Below is a small trained network, with its code and all its weights. Each question gives an input and a target symbol and asks what happens when units are switched off, that is, made to give their printed mean instead of their output.

import numpy as np


def w(rows, s, z=0):
    codes = np.array(rows[::2]) - 128.0
    scale = np.full(codes.shape[1], s)
    scale[-1] = z or s
    return codes * scale


def softmax(a):
    e = np.exp(a - a.max(-1, keepdims=True))
    return e / e.sum(-1, keepdims=True)


def log_softmax(a):
    a = a - a.max(-1, keepdims=True)
    return a - np.log(np.exp(a).sum(-1, keepdims=True))


def net(x, mask):
    ids = ['αγεζηλξσφψω'.index(c) for c in x.split()]
    T = len(ids)
    res = E[ids] + P[:T]
    u = 0
    for l in range(2):
        r = res
        for j in range(3):
            rows = slice(2 * j, 2 * j + 2)
            q, k, v = (r @ M[l][rows].T for M in (Q, K, V))
            z = softmax(np.where(np.tri(T) > 0, q @ k.T / 2**0.5, -1e9)) @ v
            o = O[l][rows]
            res = res + np.where(mask[u + j], z, o[:, -1]) @ o[:, :-1]
        u += 3
    return log_softmax(res[-1] @ U[:, :-1].T + U[:, -1])


Q, K, V, O = {}, {}, {}, {}
E = w([
[70,31,106,66,142,51],'α',
[159,132,130,56,190,200],'γ',
[92,78,21,80,19,123],'ε',
[118,156,187,100,133,175],'ζ',
[97,144,125,146,185,241],'η',
[123,87,171,177,158,191],'λ',
[97,242,87,159,183,72],'ξ',
[202,49,157,139,190,155],'σ',
[250,162,91,142,125,70],'φ',
[136,48,94,167,206,207],'ψ',
[108,120,61,105,224,189],'ω',
],0.012)
P = w([
[98,117,255,3,127,232],'0',
[136,71,66,197,153,159],'1',
[155,87,54,181,157,167],'2',
[169,99,52,141,166,179],'3',
[183,119,57,135,175,189],'4',
[196,140,48,119,182,196],'5',
[211,154,39,96,188,203],'6',
],0.0067)
Q[0] = w([
[123,119,188,143,51,47],'L0H1',
[124,152,77,134,56,30],'L0H1',
[166,169,135,132,76,10],'L0H2',
[64,122,205,135,100,100],'L0H2',
[102,89,109,118,121,87],'L0H3',
[109,45,71,80,145,94],'L0H3',
],0.011)
K[0] = w([
[183,218,124,186,200,34],'L0H1',
[159,141,2,230,91,101],'L0H1',
[244,166,9,172,66,51],'L0H2',
[113,49,67,168,66,132],'L0H2',
[119,58,123,123,140,88],'L0H3',
[123,55,52,52,174,110],'L0H3',
],0.0092)
V[0] = w([
[56,241,47,94,165,168],'L0H1',
[227,89,121,83,141,117],'L0H1',
[104,68,36,148,159,164],'L0H2',
[145,102,176,65,66,254],'L0H2',
[166,103,79,35,216,107],'L0H3',
[166,76,70,97,164,68],'L0H3',
],0.01)
O[0] = w([
[134,107,135,91,213,9,133],'L0H1',
[106,94,154,104,51,146,151],'L0H1',
[120,53,197,156,173,84,154],'L0H2',
[113,61,83,66,150,128,251],'L0H2',
[96,150,231,144,91,123,186],'L0H3',
[81,102,183,175,89,118,141],'L0H3',
],0.012,0.011)
Q[1] = w([
[63,130,149,82,239,188],'L1H1',
[44,45,103,191,141,149],'L1H1',
[59,19,133,1,35,120],'L1H2',
[155,71,191,109,195,251],'L1H2',
[102,136,67,129,14,13],'L1H3',
[205,224,103,200,114,35],'L1H3',
],0.0076)
K[1] = w([
[72,151,107,14,178,92],'L1H1',
[52,17,152,81,118,131],'L1H1',
[73,97,80,32,95,86],'L1H2',
[184,86,187,5,105,194],'L1H2',
[117,7,82,255,161,67],'L1H3',
[145,179,96,213,149,126],'L1H3',
],0.0088)
V[1] = w([
[74,48,59,175,107,186],'L1H1',
[96,123,116,55,74,98],'L1H1',
[150,82,160,197,139,134],'L1H2',
[180,124,1,147,147,207],'L1H2',
[231,162,81,50,165,122],'L1H3',
[83,206,189,80,39,125],'L1H3',
],0.0086)
O[1] = w([
[53,216,129,52,172,153,254],'L1H1',
[158,164,94,254,127,127,243],'L1H1',
[166,51,167,78,161,206,64],'L1H2',
[115,199,229,92,76,156,154],'L1H2',
[145,152,172,103,63,75,179],'L1H3',
[38,79,113,234,116,105,79],'L1H3',
],0.0081,0.0073)
U = w([
[155,76,127,117,190,97,66],'α',
[33,66,215,137,117,76,110],'γ',
[157,88,195,120,217,195,26],'ε',
[136,121,171,76,160,57,28],'ζ',
[135,183,111,164,72,99,174],'η',
[123,94,125,142,81,220,75],'λ',
[186,75,168,180,22,158,255],'ξ',
[145,171,198,132,127,191,94],'σ',
[95,67,6,75,35,82,162],'φ',
[155,248,152,224,254,92,185],'ψ',
[176,143,60,178,156,188,106],'ω',
],0.008,0.0062)

Each question gives the input, a string of symbols that net reads in full, and the target symbol t.
The units are the heads (2 rows each of Q, K, V and O). Each row of codes is followed by its name. A weight is (code - 128) times the scale printed after its matrix; where a second scale follows, it is the last column's (O and U).
mask holds one flag per head, layer by layer. A switched-off head (its flag False) gives its mean, the last column of its rows in O, instead of its output. The means were averaged over made-up inputs and are rounded, as every weight is.
A unit's drop is (log p(t) with every unit on - log p(t) with that unit switched off) / (log p(t) with every unit on - log p(t) with every unit switched off).
The circuit of an input: a set's keep is (log p(t) with only the set's units on - log p(t) with every unit switched off) / (log p(t) with every unit on - log p(t) with every unit switched off). Starting from all 6 units, units are removed one at a time, each time the one whose removal leaves the highest keep (on an exact tie, the one counted first), for as long as the keep stays at least 0.8.
units of the circuit, in order: the units of the circuit, biggest drop first
most important unit: the unit with the biggest drop
heads that matter: for each layer, one digit per head in row order, 1 if its drop is at least 0.15 and else 0, layers parted by /
drop when u is switched off: that unit's drop, to one decimal
input λ σ γ, target σ: most important unit => L0H3
input ψ γ ψ α φ ψ, target ε: heads that matter => 010 / 011
input ψ η η η φ φ, target ξ: units of the circuit, in order => [L1H1, L0H2]
input λ σ φ, target ξ: heads that matter => 010 / 000
input γ η γ ψ, target φ: heads that matter => 010 / 010
input ξ γ λ λ φ η, target ξ: units of the circuit, in order => [L1H1, L0H1]
input γ φ λ σ, target φ: heads that matter => 010 / 010
input σ ξ α ξ γ σ, target λ: units of the circuit, in order => [L0H1, L1H3]
input ζ ε φ η, target η: units of the circuit, in order => [L1H2, L0H2, L0H3, L1H3]
input φ ε ε η γ σ, target γ: units of the circuit, in order => [L1H3, L0H2, L0H1]
input η ε φ γ, target ζ: heads that matter => 101 / 001
input ξ φ γ ω λ ω ξ, target ξ: heads that matter => 111 / 100
input ξ η λ α σ, target ξ: units of the circuit, in order => [L0H2, L1H1, L0H1]
input γ λ ω, target φ: most important unit => L0H2
input ε λ ψ, target ψ: heads that matter => 010 / 100
input φ λ φ ψ, target γ: heads that matter => 010 / 001
input η ξ φ φ ζ, target ζ: units of the circuit, in order => [L0H1, L1H3, L0H3]
input λ λ ζ ε σ λ η, target σ: units of the circuit, in order => [L0H3, L1H2, L0H1, L1H3]
input ω φ γ φ σ φ η, target α: units of the circuit, in order => [L0H1, L1H2, L0H2]
input ξ λ λ γ, target ξ: units of the circuit, in order => [L1H1, L0H1]
input α ω η ξ λ ε ζ, target ω: most important unit => L1H2
input λ η λ φ ε ω λ, target σ: heads that matter => 101 / 010
input ψ λ ε λ λ ω, target ε: drop when L1H1 is switched off => 0.1
